Each row comes from the steps of one path. Every step used is in the known rows, and no mark comes twice. Write the path behind each row, first mark first.
Known rows
r g q u x: [-41.9 -13.9  47.5  -5.9 -14.1 -11.1   5.3  15.3   6.3  13.5  -3.9 -55.8
  -1.0   2.2 -54.4  21.5 -25.8  13.6  -2.0  33.3   5.7 -11.6  66.4 -23.2
 -27.7   4.3  20.3 -15.1   2.3  23.0 -24.8  28.1   3.2  17.1  -9.2 -10.0
  12.8 -28.7 -20.1 -31.9  26.7  19.5   3.9 -15.5   0.1   9.2 -35.4]
g l e r: [ 36.7   9.3  -4.7 -17.2   4.7  -3.8 -23.5   1.4   9.7  27.3   5.9  35.7
   5.0  17.0 -10.6 -44.5  13.3 -28.5   6.2 -24.4   5.8  -7.8 -23.2  -5.7
  15.5 -13.8  -7.6 -18.2   5.7 -31.3  23.0  29.6  26.6  -4.0   1.9   8.9
  16.3  18.2   2.5  16.3   3.8  -8.2  25.6  -2.6  -8.3  13.7 -27.0]
l e x q: [ 47.7  40.5 -15.3  -3.5   8.9  -0.7 -14.9  13.0 -20.6  -1.5  11.1  28.2
  30.9  17.9  10.3  -3.4   7.8 -33.6 -16.8  -6.7  -2.0   9.8 -11.0  22.2
  50.8 -11.7 -36.3  -3.0 -29.9 -43.1  -2.4  12.2  -4.7   4.1 -18.1 -28.1
  10.2  -5.6  26.0 -31.5  11.2 -17.2  -4.1 -17.3   5.1   5.0   2.0]
n g q u x: [-43.0   3.5  13.3  12.3 -19.0  -1.0   1.1  -2.1 -19.4  19.1  -5.8 -53.3
   1.3  35.8 -51.8  33.3 -23.8   9.1   0.3  26.2  26.8  15.3  51.7 -37.9
 -34.3  25.6  15.3  -7.8  23.5  52.7 -17.2  26.1   5.3  14.4  11.8 -15.5
   6.8 -29.5 -15.9 -20.4  34.1  23.7   0.9 -14.6 -15.3  -1.9 -40.1]
q u g r: [-26.7  17.3  10.7 -17.9 -34.4   8.8  -5.6 -41.2  -5.9  22.3  -1.4 -18.8
   0.5  20.5 -42.4  -1.5  -0.2 -12.3  20.8  -9.9   3.6 -43.8   8.8 -20.6
 -23.8 -24.1  43.9  -2.2  42.7  31.5 -34.4  18.6  -6.2   6.4  18.0   8.7
   3.4 -37.7 -26.9  27.3   9.2  22.2  -3.9  -9.3  10.8  13.8 -15.7]
q u g l e: [ -2.8  25.7 -19.6  -9.3  -3.4   3.7  -4.5 -38.3  -9.0  34.8  -2.4 -13.1
   9.3  39.1 -21.6 -19.1  11.1 -19.6  -0.4 -38.2   8.3 -49.5 -12.3 -11.0
  -9.6 -35.2  19.5 -17.0  33.3   7.2 -17.2  22.3   2.0  -8.6  21.4  -0.9
  -2.4 -22.6 -22.6  33.2  10.0  12.2  19.6   5.0  -0.4  17.3 -20.3]
x l e r: [ 38.0  -1.4  -7.4 -28.2  17.7  10.9 -18.1  -8.1   4.1  -1.5  15.2  19.4
  29.9   2.5  17.3 -31.1  -8.1 -17.7  -3.9  -8.5   4.9  12.1  -3.5   0.9
  45.9  -4.8 -37.6   3.6 -24.7 -45.2  14.2  31.6  15.8   5.1  32.6  10.9
  -1.4   3.7  14.5 -32.4   5.9 -25.1   3.0   9.7 -16.7  19.8  -4.4]
g q e x u: [ 32.5 -27.5  15.1  18.8  -4.6 -37.8 -12.9 -30.8  -4.3  12.4   8.4 -18.2
 -15.2  21.6 -36.0  29.1 -15.9 -12.4 -51.1  -5.1   5.4  14.2  17.8  17.1
 -23.5 -15.2  -0.2  15.2   0.3   2.9 -24.5  27.4 -13.4   8.5 -30.2  -2.9
  19.4  26.6 -10.3  -6.1   4.7  -0.1 -10.7 -18.9  -6.4 -39.7  10.9]
l r g u x e: [-42.4  -4.2  23.6 -15.6   4.4  -8.9  -2.5  13.7   8.5   5.9 -10.6 -11.9
  11.9  -3.4 -13.1 -24.6 -15.3   0.5  14.1  -3.6  -7.1  14.9  42.7 -25.2
  22.0  17.9 -26.6 -34.4 -13.2   1.1  16.3  16.8  14.3 -12.1   6.8   3.0
  11.9 -28.6  -0.4 -63.2  16.2  -7.9  -0.4 -24.1   3.4  10.3 -14.8]
r l e x q: [ 51.0  24.1 -24.1   9.4  21.6  10.2   6.8  29.3  -5.5  -6.6  17.5  19.3
  16.4   0.0  23.7   6.7  22.8   1.5 -13.4 -19.4   0.5  -0.9 -17.9  27.6
  29.7  -1.8 -34.3  -8.4 -24.9 -39.3  13.6  -2.3   8.7   6.0  -5.4 -20.7
   5.6  14.7  18.7  -3.7  -7.9 -18.9  13.2  11.2   1.8   1.0  13.5]
x q r g l: [-39.1   3.7   0.9 -24.6 -32.0   1.8 -16.5  31.8  19.7  -8.8 -17.1 -12.3
 -17.0 -19.4 -10.5   5.9  -1.1  20.9  25.9  26.5 -16.2 -19.4 -12.5  23.5
 -25.8  -9.9  30.2  20.3  -0.2 -12.5 -15.5   3.0  -5.0   3.5 -35.7  -0.2
  14.7 -34.4   6.0  -0.7  -9.0  14.2 -16.8  18.4  26.2  35.1 -10.1]
x q r e: [  1.2   8.0 -12.3  -5.0 -29.1  -1.9  -4.4  18.7  15.7 -11.4 -22.5  14.9
  -0.1  -5.7  20.2  -3.4  -1.3  21.4   5.6  -1.9 -12.1 -10.9 -18.8  24.9
 -25.5  -9.4   6.4  14.6 -24.9 -30.6  -2.2   5.4  -5.2  -0.7 -20.1 -14.3
   1.8 -16.0   9.5  -3.2   1.3   5.6 -40.1  18.8  20.5  16.8  17.8]
u x q r e l: [ -9.4  10.3 -24.7 -15.5 -25.2 -15.2  17.0  15.4  13.5   0.5  -5.7   7.3
  -4.5 -35.9  10.0   7.1 -24.5  13.9  22.3 -10.3 -23.5   1.7  -4.3  43.8
   8.5  22.0   1.1 -23.7 -22.7 -22.8  -1.6  21.4 -25.0  -5.3 -11.6  -4.6
   3.9  -2.4  -4.0 -22.6   3.2 -15.0 -40.3  -0.2 -39.4  -1.9  12.2]
n g q e l r x u: [ -3.5 -45.5  31.6  38.9  32.4  -2.4 -19.9  14.6   1.0  -5.2  -1.1 -12.7
 -23.2  13.6   1.7  24.4 -22.9  -6.4 -41.1   3.6  13.3  35.6   0.6 -16.2
 -31.7   8.2 -10.0  32.1  19.7   9.5  -4.9 -11.4  -6.3 -10.1 -13.1  11.4
  -4.3  30.4  18.2   4.4 -17.6   7.9  23.1   5.9  13.0 -34.2 -11.0]
l r e x q: [ 53.0   7.7  -3.4   7.0  19.5   7.5 -29.6   2.4  -1.9 -21.9  18.0  39.8
  17.1  -3.6  20.9 -17.4  -3.0 -32.4  -8.6 -15.3   3.6  15.6 -22.3  12.9
  32.2  -9.2 -33.3 -13.4 -30.7 -47.7  27.2  -2.7  15.1 -18.3 -11.6 -14.3
   4.3  15.4  36.6 -21.8   4.1 -39.3  -0.4 -17.0  20.0  10.4  16.9]
r l e x q u g n: [ 47.5  44.1 -12.7   3.9  -5.7  23.8  11.3   3.8  -6.5   6.0   2.5 -14.7
   7.5  -6.9   5.8  29.2  36.6   3.5  -0.1 -28.4   5.1 -37.6  -8.2  16.2
  15.2 -22.7  -6.1 -20.2   5.1 -14.3 -17.5 -11.1  -6.6   8.4  23.4  -9.4
  -6.0 -18.2  -0.5  11.1   0.6 -19.4  27.1  21.6   8.7   3.0  10.3]
l g n r x q: [-46.2  26.7  19.8   8.7 -30.9  23.3  13.0   4.6  -1.6 -34.0  -9.9  29.4
  10.2  -1.2   4.5 -21.0  29.7  35.2  44.8  47.4  -8.7  16.6 -12.1 -26.7
 -11.9  14.1  12.2  35.4 -12.5  29.4  18.0 -38.9   5.3  11.7  -0.8 -16.1
 -14.9 -21.8  12.1  19.7  12.7  35.7 -25.1  18.0  50.0  22.3   0.1]
r e l g: [ 22.6  -0.1  21.4  17.3  24.7  20.8  17.2   0.3  -1.8  -9.2 -22.4  52.7
  37.5  -5.0   9.2 -42.8 -17.4  -9.9 -12.9 -14.8   3.9   8.9   0.4  11.5
   0.8  -0.4   1.1  -7.4 -37.3 -36.2  25.1   8.2  26.6 -18.3 -11.2   3.6
   0.1  39.7  46.3  14.7  -7.3 -16.5   2.5   1.7   7.4  -2.6 -10.6]
l r g q e: [-16.3 -55.0  56.1   8.2  20.2  -2.5 -45.6   1.3  18.0 -10.3 -18.6   0.2
 -20.7   6.8 -16.3 -15.7  -3.9  -3.5 -24.7  25.8  14.6  -4.7  40.9 -31.0
 -35.8  -7.9   0.1  20.0  10.7 -20.2  -3.0   8.8  15.7  -1.7 -21.1   3.4
  21.7   9.5  20.7 -36.4  -6.8   0.7  17.1  -6.4  25.3  -2.2 -33.8]
e r l g: [ 40.0  -7.2  13.2 -12.9  -4.4   4.9   4.5  -0.1   1.2 -17.0   3.0  32.1
  21.8 -13.8  12.8 -41.3 -10.6 -13.6  -5.3   7.8   2.9  13.5   8.3  16.2
   8.7 -14.7  14.7 -12.1  -9.4 -23.9  32.8   0.2  48.0   5.3   9.1  27.4
  11.5  22.7  20.9   6.1   7.2 -15.9 -14.5   4.6  -3.0  29.6   3.8]
n r x u g: [-54.0  -1.1 -19.1   2.8 -11.4   4.5  -2.9  -3.1  -9.1 -15.5  13.4  -6.8
  -1.3  23.9  15.6 -14.9  -4.0  14.9  25.2  15.7  -6.2  15.9 -44.0 -15.8
  -1.8  -9.3   3.0  46.6   2.0  71.3  -2.2 -42.2  -7.4   3.8  20.1 -29.7
 -24.9 -13.5 -36.4  35.5  -4.8  57.5 -20.2   6.6  24.6  13.0  35.6]
n r g l e x u q: [-40.3  13.9  -7.8   5.5  36.3  17.6  -2.7  53.8  -1.5 -12.4   6.4 -13.2
 -12.5  -7.8  -3.5   3.4  21.5  -8.8   7.0  38.7  -2.3   5.4 -26.0   5.6
  40.4  -5.2  -2.2  26.3  -6.9  36.1  -4.8 -22.8  -5.0   9.1 -27.0 -22.8
  -3.4  -1.5 -17.6  20.3 -15.4  15.1  25.8  -8.1   2.5  15.2  -1.8]
l r g q: [-22.7 -34.5  63.1   2.6  16.2  15.0 -55.7  17.0   5.0 -16.3 -11.4  10.9
  -3.3  10.7 -25.4 -20.0 -10.8  -8.9  -5.8  35.4  21.5   4.5  39.7 -39.5
 -24.1 -16.9  -6.3  16.9   1.4 -12.8  -2.3  14.7  26.6   4.9 -11.7  -0.9
  25.2 -11.4  25.1 -38.5   5.7   5.2  10.2 -12.5  26.4  22.6 -44.7]
g l r x e: [  4.6 -10.6 -17.0  -2.1  16.7 -10.0 -18.5 -10.9  20.5  12.0  35.5  21.8
  -7.6  12.7  11.4 -22.3  15.4   8.2  24.9 -36.7 -12.9  11.0 -41.8 -21.0
   6.3  -5.8 -18.0   8.1   6.4  -9.6  39.1   7.1   1.3 -25.5   9.8  15.0
   1.1  16.2  -5.1  32.7  -8.9  18.1  18.3  12.6   9.0   6.3   9.4]
l e x u: [ 42.9  27.9  -2.1   2.6  12.0  -9.2 -10.2  10.4 -10.3   1.9  13.1   0.9
  31.3  28.0  -3.1 -12.7   2.7 -51.5 -33.4 -12.6  -5.2  25.8 -23.3  30.4
  54.9 -32.1 -34.2  -7.0 -32.3 -17.6  -7.3  31.1   1.1   1.9 -16.0 -19.9
  10.5  11.0   4.1 -16.8  10.7 -10.6  -4.4 -12.5  11.6  -1.4  13.4]
l r e x q u: [ 63.0   8.9   2.4   0.1  18.2   0.9 -13.0  -2.3   2.1 -12.1  31.5  11.4
  19.5  -6.5  17.1  -5.9  -5.5 -35.7 -23.1 -23.6   0.0  -1.0 -19.5  17.4
  27.1 -18.8 -22.1 -26.4 -19.8 -44.5  21.9   3.8   9.6 -20.0 -10.7  -7.8
  -9.4   4.2  23.5 -15.0  12.1 -42.6   8.5 -15.2  27.8   9.9  17.5]
q e x u g: [ 25.4  -3.4 -28.5  -1.2 -15.3 -33.0  -9.0 -58.3 -12.5   6.7   0.1 -26.3
  -2.6  18.4  -8.6   9.2 -17.0 -41.3 -36.6 -20.8  -6.5   5.2 -16.2  43.2
  22.2 -22.4  12.8   3.1   4.4  17.1 -29.5   4.8 -18.7  -7.2 -11.2  -3.5
   9.2  19.5 -14.6  -2.7  -5.9  -5.7 -19.0 -16.2  -6.0 -25.1  44.7]
r l g q e: [ -0.4 -34.0  18.7  36.4  13.2  -2.6  19.3 -16.2   7.2 -11.1 -19.0  15.0
  -8.0  11.3  -7.1 -10.6  13.1  38.2 -29.3   3.6   8.6  -6.8  35.7  -5.1
 -60.4  -1.2  14.1  17.0   2.0 -14.4  11.3   5.1  25.9   6.2 -11.1  14.2
  15.5  38.5  14.0  21.9  -6.7   6.4  -7.4  21.6  -0.3 -10.7  -8.3]
u x q e l r g n: [-34.5  -0.5   8.7  -9.4 -14.8 -16.5  -3.1  -6.1  23.8  -8.6  -7.5 -10.9
 -28.2 -43.0 -10.0   4.6  -7.0   0.5  15.3   2.2 -18.3   0.8  11.8  23.3
  32.6  43.1  -0.3 -29.3   5.5  -7.1  -0.4   5.6 -27.6  -8.3 -15.6   1.1
   8.0  -3.0   6.0 -55.7  -1.2 -24.1  -7.2  -2.3  -9.2 -18.1  -3.9]
n r x l g u q e: [-42.8 -29.1 -24.5  -1.2   6.8  -5.4  43.1 -24.9 -11.7 -12.2   4.3  12.1
   0.5   3.5  30.8  -1.0  10.8  51.4  13.4  33.7   1.6   4.6   6.0 -40.7
 -31.1  47.5   0.4  29.9  -3.4  30.0  17.1 -36.5  -4.9  13.4  14.4   4.0
 -34.2   7.4 -13.0  22.9 -12.1  28.2 -20.7   5.4  -9.2 -17.2   9.7]
u x q e l g: [-24.4  16.0 -29.6   1.6  -8.6 -34.4  31.4 -31.3  -5.1  -8.7   0.3  15.8
   1.5 -17.2   2.7 -12.5 -27.5  -5.6  -9.5  -7.6 -27.6  11.8  11.8  49.7
  36.8  33.8   3.2 -22.3  -8.8 -15.6   6.3  13.8 -23.8 -11.7 -24.9   2.4
   5.2  11.1   9.1 -33.5  12.2 -18.9 -50.9 -13.6 -38.5 -12.5  15.9]
q e l r g u x: [-11.6 -44.9  24.4 -20.2   7.1 -26.2   5.7 -20.5  12.3  21.8 -12.6  -3.7
 -10.4 -20.1 -13.7 -16.6 -26.1 -13.0 -13.2 -12.5   0.2  -3.6  33.5  -1.5
  -8.7  44.9   1.0 -47.9  11.7 -13.3   8.1  19.3   3.6 -15.2 -14.9  18.2
   7.9  23.4   9.4 -45.4 -15.5 -26.7  19.6 -24.5 -16.4 -42.1 -30.8]

Write each row's path
[  1.0  25.3  -5.0  -7.4 -21.1  -9.0  33.0  -1.3  21.1  -2.3  -1.9  -3.7
   6.1 -37.4  -0.1 -12.1   4.8  19.6  31.0 -13.3 -26.8  26.0  28.4  18.0
  50.7  11.4  -1.7 -29.1 -16.4   4.2  28.0  13.9   4.3  -1.2  33.7  26.5
  12.5   1.9 -15.1 -21.2  25.4 -13.7 -21.8   9.7 -41.3  12.6  27.4] | u x e r l g n
[ -5.4  26.7 -10.4  14.1  -0.9  23.0   6.4  24.6   2.3 -11.9   0.9  -4.2
 -17.5  -7.7   1.8  20.6  53.6  19.2  15.2  14.6  11.3   6.7 -30.1  -0.7
  21.3   5.9  -7.8  13.2  -1.4  48.4  -1.7 -13.0  -9.7  27.0  11.4 -22.2
  -7.7   0.6 -28.4  24.7  -7.6  17.1   6.9  18.8  -1.2 -13.4  13.3] | g n r l e x u q
[-44.3  13.0 -37.2  -7.8 -12.2   8.1  12.0  -8.4  -7.3   2.3  33.7  -7.6
 -14.1   7.8  10.7   6.5  10.0  35.8  41.6   1.5  -7.6 -26.1 -46.0 -19.8
 -21.7   4.0  20.2  30.8  29.3  51.0   6.1 -53.1 -16.6  -2.7  15.3 -21.8
 -35.8 -32.0 -34.6  57.9  -4.1  45.3   6.3  10.7  20.7  20.1  16.4] | n r x q u g l
[ -7.1  21.4  13.6  32.7  21.0  38.6   9.1  63.7   7.8  -8.1  -1.0 -25.0
  -4.2   4.8 -16.6  22.8  30.0  -8.5   6.0   9.5   1.9  26.3 -17.5  -1.2
  15.5   7.5 -11.3  12.6   1.0  19.5  -6.7  -4.5  15.8   7.2  -7.0  -2.4
   9.5  17.3   9.6  29.0 -20.5  -5.1  42.3  14.1  27.7  -0.6  -5.3] | n g r l e x u
[-41.4  27.5 -11.6  -9.5 -58.9  -4.2  26.9   5.9  18.2 -19.6 -19.3 -10.8
 -12.3 -33.0  -6.3   6.6  18.2  39.6  46.2  24.5 -25.7   1.9  11.6  28.3
  -8.8  14.5  21.2 -18.5  -8.1   3.5  -4.3  15.5  -9.2  13.4   0.7   9.5
  15.8 -22.9 -11.6 -12.3  18.0  -1.1 -60.2  26.8 -15.8  23.4  10.1] | u x q r l g n
[-32.9 -40.9  38.3  13.6  18.3   2.3  -5.6  27.6   8.6 -14.5  -0.6 -38.5
 -23.7 -10.2 -23.9  21.4  -4.9  16.2 -19.7  49.6   1.7  16.0  19.5  -1.6
 -19.1   1.8   9.2  49.9  -4.6  41.6 -15.7 -25.8  -2.8  11.7 -33.6 -22.6
  -0.2   9.2 -13.0  -7.3 -15.5  18.5  25.1 -12.6  24.8 -15.2   0.6] | n r g q e x u
[-25.1   6.6 -22.8  16.9 -16.2 -26.2  63.2 -17.3  -0.2  -3.2 -16.1   4.3
   1.5  -1.5  -0.8 -13.2   4.1  38.3  -6.9 -16.8 -13.2  -6.1  26.2  17.5
 -24.0  41.0  -0.1 -43.1  -8.5  -5.8  23.0  -1.4  18.2  -1.2  -9.4   5.9
   2.1  10.5  -0.8  -4.4  10.9 -14.4 -38.1   5.0  -8.4 -10.4  13.2] | r l g u x q e
[  9.9   3.3  -4.3 -24.9  -2.2   0.2 -20.3  39.2  -0.3   8.9 -23.2  -5.5
 -12.7 -17.4   1.5  25.5  19.3 -17.9   7.6  41.6   1.7 -22.6   9.1  10.3
   2.9 -23.3  26.5   3.8   0.7 -22.1 -34.8  16.0 -15.1  19.7 -30.3  11.5
  26.3  -5.1   0.7   3.4 -16.5   2.2   3.3  -3.8 -31.3  12.7 -24.3] | u q r g l e x
[ 33.2  -0.3 -13.4  -8.1  -5.7  10.8  -4.8  22.4   6.2  -3.8 -13.9 -18.9
  -1.0  -8.6  24.0  11.2  17.0 -11.2  -9.8  -8.2 -11.1 -11.8 -20.5  42.5
  -2.8 -58.1   2.8   9.3  -6.2 -17.8 -33.6   9.7  -4.2   5.7   7.4  11.6
  12.5   5.0 -12.3  16.2 -21.5  -9.7  -6.1  26.6 -10.5  12.5  24.4] | q r l e x u g
[-36.6  -4.7  11.5   7.6  13.3  19.2  49.1   9.4  -6.9   1.7 -17.3  36.5
  22.4 -14.1  -3.7 -39.7 -10.5  27.0  27.3   4.8   3.5  12.5  18.1 -21.7
 -16.3  49.0  -5.6 -24.3 -24.8  20.4  36.9 -12.5  26.4  -9.4   4.6 -11.0
 -17.5  19.2   5.7   7.8   0.0  -6.0   7.6 -20.4 -13.9 -14.1 -24.0] | n r e l g u x
[ 23.2 -31.4  -5.4 -11.2  -1.3 -38.1   3.4 -35.5 -18.3  28.8  -2.5  38.4
  -9.9  10.3  14.6   4.0 -12.5  -8.0 -23.7 -22.6  18.2 -13.3   8.6 -27.0
 -33.6  33.4   0.7 -34.5  23.1 -10.0   4.8   3.6 -11.9   2.2  -6.9  20.5
  -6.4  17.2   1.2  -0.9 -12.5   2.7 -13.7 -27.1 -26.8 -54.6 -15.7] | g u q e l r x
[ 12.7 -43.7  10.3  16.3  28.8  16.2 -36.7 -21.5 -13.1  -8.1   3.9 -22.1
  -9.7  12.8 -13.5  36.6 -11.3  -3.6 -20.6  26.0  32.4  32.3  34.4 -28.7
 -19.0  22.8 -16.9  32.0  13.4  -3.2  -7.6   5.6   6.0  -0.5   9.1  10.8
  10.8  19.0  31.3 -31.6 -10.4 -23.9  33.3  -6.1 -12.2 -20.8 -25.3] | n g q e x l r
[  3.7   5.3 -22.9  -9.9   8.0  -6.1  -4.1 -38.0   4.0  23.1  30.2 -17.8
  -1.5  14.1   8.8  -3.3   2.4  -3.3  11.0 -49.9 -12.6 -30.1 -24.9 -15.4
   2.2 -39.7   9.8  -0.8  33.0   8.3   3.1  -4.9 -14.9 -27.5  34.0  21.5
 -16.3 -20.0 -27.3  39.3   1.6  16.5  19.6  10.1   2.7  17.3  18.9] | q u g l r x e
[ 25.9 -11.7 -11.1 -11.9 -19.7 -23.9  10.4 -41.5   4.4 -11.5  -5.5  14.0
 -11.1 -23.0  26.8  10.3   6.6   1.1  -2.8  23.4  -3.3   1.7   9.4  -3.9
  14.0  13.4  20.4   6.3   1.8 -13.1  -2.0  -8.2 -17.3  18.2  15.3  38.8
  -7.4  19.5   0.9   4.4   1.5  -2.9 -36.2  13.2 -31.4 -11.8  24.0] | u q e r x l g n
[ -3.1  27.5 -29.4   8.3   6.3   8.5 -14.1  38.0 -13.2   6.4 -17.5 -25.6
 -10.4  15.5  -4.0  30.7  15.5 -32.4  -6.4  19.6   7.1  17.7 -27.6  16.4
  17.1 -16.5   8.1  11.6  11.0  14.7 -27.0  13.8  -9.5   5.9 -19.2   4.9
  15.5  -2.1  -3.0  23.0  -8.8   2.1   5.3   5.1 -19.3   8.0  -9.7] | n g l e x u q r
[-31.1 -41.4   4.1  20.9  16.2  -3.4   2.3  -7.7  -2.8  -1.6   9.4  -0.2
 -29.5   2.0  11.6  14.1 -14.5  27.8  -9.0   1.3  -3.2   3.1 -18.2 -10.0
 -36.3  -4.0   6.8  57.3  19.7  47.9 -15.9 -42.8 -28.2  -0.5   3.9  -7.8
 -24.8  18.5 -28.0  40.6 -26.7  40.3   6.5   4.7  -2.9 -31.8  19.7] | n r x u g q e l
[-10.7  -1.4   0.9   0.0 -12.7  18.3  10.0  25.3 -26.7  20.4 -58.6   7.9
   5.3   6.2  -1.3  26.1 -18.8   8.6   0.8  10.4  36.0  -0.3  25.1 -26.1
 -53.4  36.2  21.9 -16.3   6.1  14.3 -14.6   0.5  10.0   9.1  -0.9   5.6
  -0.5 -12.1  19.2   2.1 -10.8   5.5  -0.2  -9.9 -21.2 -24.2 -41.6] | n g u q r e l
[-11.8  11.6   2.8 -17.9 -12.9  21.5  17.9 -23.7  -1.0  21.8   9.4 -24.2
   1.4 -15.1   5.6  24.3   5.1  31.3  30.0 -22.7  -5.3 -24.8 -10.3 -20.7
  -5.2  -8.4  26.6  21.2  28.8  51.4 -13.1 -30.2 -35.1  -4.9  46.5   4.2
 -36.2 -34.4 -30.5  31.9  -7.6  37.0  31.3  16.4   3.6 -14.8  10.5] | q u g n r x e l
[ 25.6 -57.3  34.9  24.1  26.2 -29.1 -18.4 -13.6  14.0   4.7  18.7  13.1
 -26.7   3.4   0.4   9.4 -22.5  -4.4 -49.6 -21.9  -1.6  12.4  -3.3   1.1
 -35.0 -13.1 -13.5  20.9  11.6 -19.8  -3.6  12.7 -18.5  -8.7 -21.3  20.4
   0.4  43.2   1.9   8.8 -15.6   2.3   3.6   0.1   0.1 -44.0   1.2] | g q e l r x u
[ 54.4  28.1  -5.0 -16.5   0.7  -8.9  -3.5  16.2  -8.9   8.0  13.2  14.2
  21.0   4.4  41.1 -11.3  -6.4 -33.9 -15.9 -20.2 -12.5 -22.9 -12.2   4.3
  35.4 -42.5 -13.8  -8.8  -0.9 -42.3  -7.8 -22.1  -6.4   0.7  19.1   1.4
 -19.2 -24.1   0.0  -4.1  17.9  -6.9   0.2  -1.1   8.9  26.8  17.3] | l e r x q u g
[  7.6  22.1 -32.1   2.7  26.8  33.4  17.4  19.9 -13.9 -10.5  21.2  -6.0
   3.9  -7.5  31.5  11.0  27.8  19.0   2.8  -4.4   1.8 -27.3 -20.5  10.0
  16.4 -11.7  -8.9  17.3   8.8  13.5   1.6 -44.5  -3.6   4.1  19.9 -27.9
 -26.3 -18.7 -13.5  18.8 -10.8  -1.9  29.7   9.9   2.7  14.6  16.8] | n r l e x q u g
[-41.4  -2.8 -10.1   7.0   4.0  19.2  12.8  -0.9  -8.3   3.0 -17.6 -19.2
  19.2  17.7 -13.1  -7.5 -16.4  13.2  28.6  -1.5  25.5  32.0  25.8 -48.2
  -6.8  65.6 -36.3 -41.6 -15.5  18.8  26.2  11.9  34.0 -10.2  39.1  -6.2
  -7.0  -7.7  12.5 -36.6  13.6 -24.2  11.5  -8.2  -7.4  -0.9 -26.0] | n g u x l r e
[ 48.7  27.4   7.7   1.3  -7.3  20.6 -24.8 -22.6  -3.3  -9.3   2.8   6.0
   8.5 -11.6   3.2   5.0  11.0 -31.2   4.3 -23.9   7.4 -21.4 -12.2   1.0
  18.3 -29.9  -6.0 -25.1  -0.6 -23.2  -3.9 -12.0  -0.9 -15.7  17.5  -2.3
  -7.3 -17.0  16.7  -7.4  12.3 -40.2  13.7  -7.7  27.2  12.9  13.4] | l r e x q u g n
[ 39.8  17.4 -21.4 -29.1 -27.8 -19.8  -4.5 -14.6  -5.7  15.8  36.1   1.4
  -1.9  -9.7  11.8   5.5 -22.6 -18.4  14.6 -22.4 -12.1 -24.5 -30.9   9.6
   8.7 -26.2  21.9 -14.3  23.3  -9.2   1.2 -27.1  -5.3  -4.7  16.4  18.7
 -16.6 -21.2 -16.2  34.7  12.7   0.7  -3.4  -4.8   2.1  29.4  22.8] | e r x q u g l
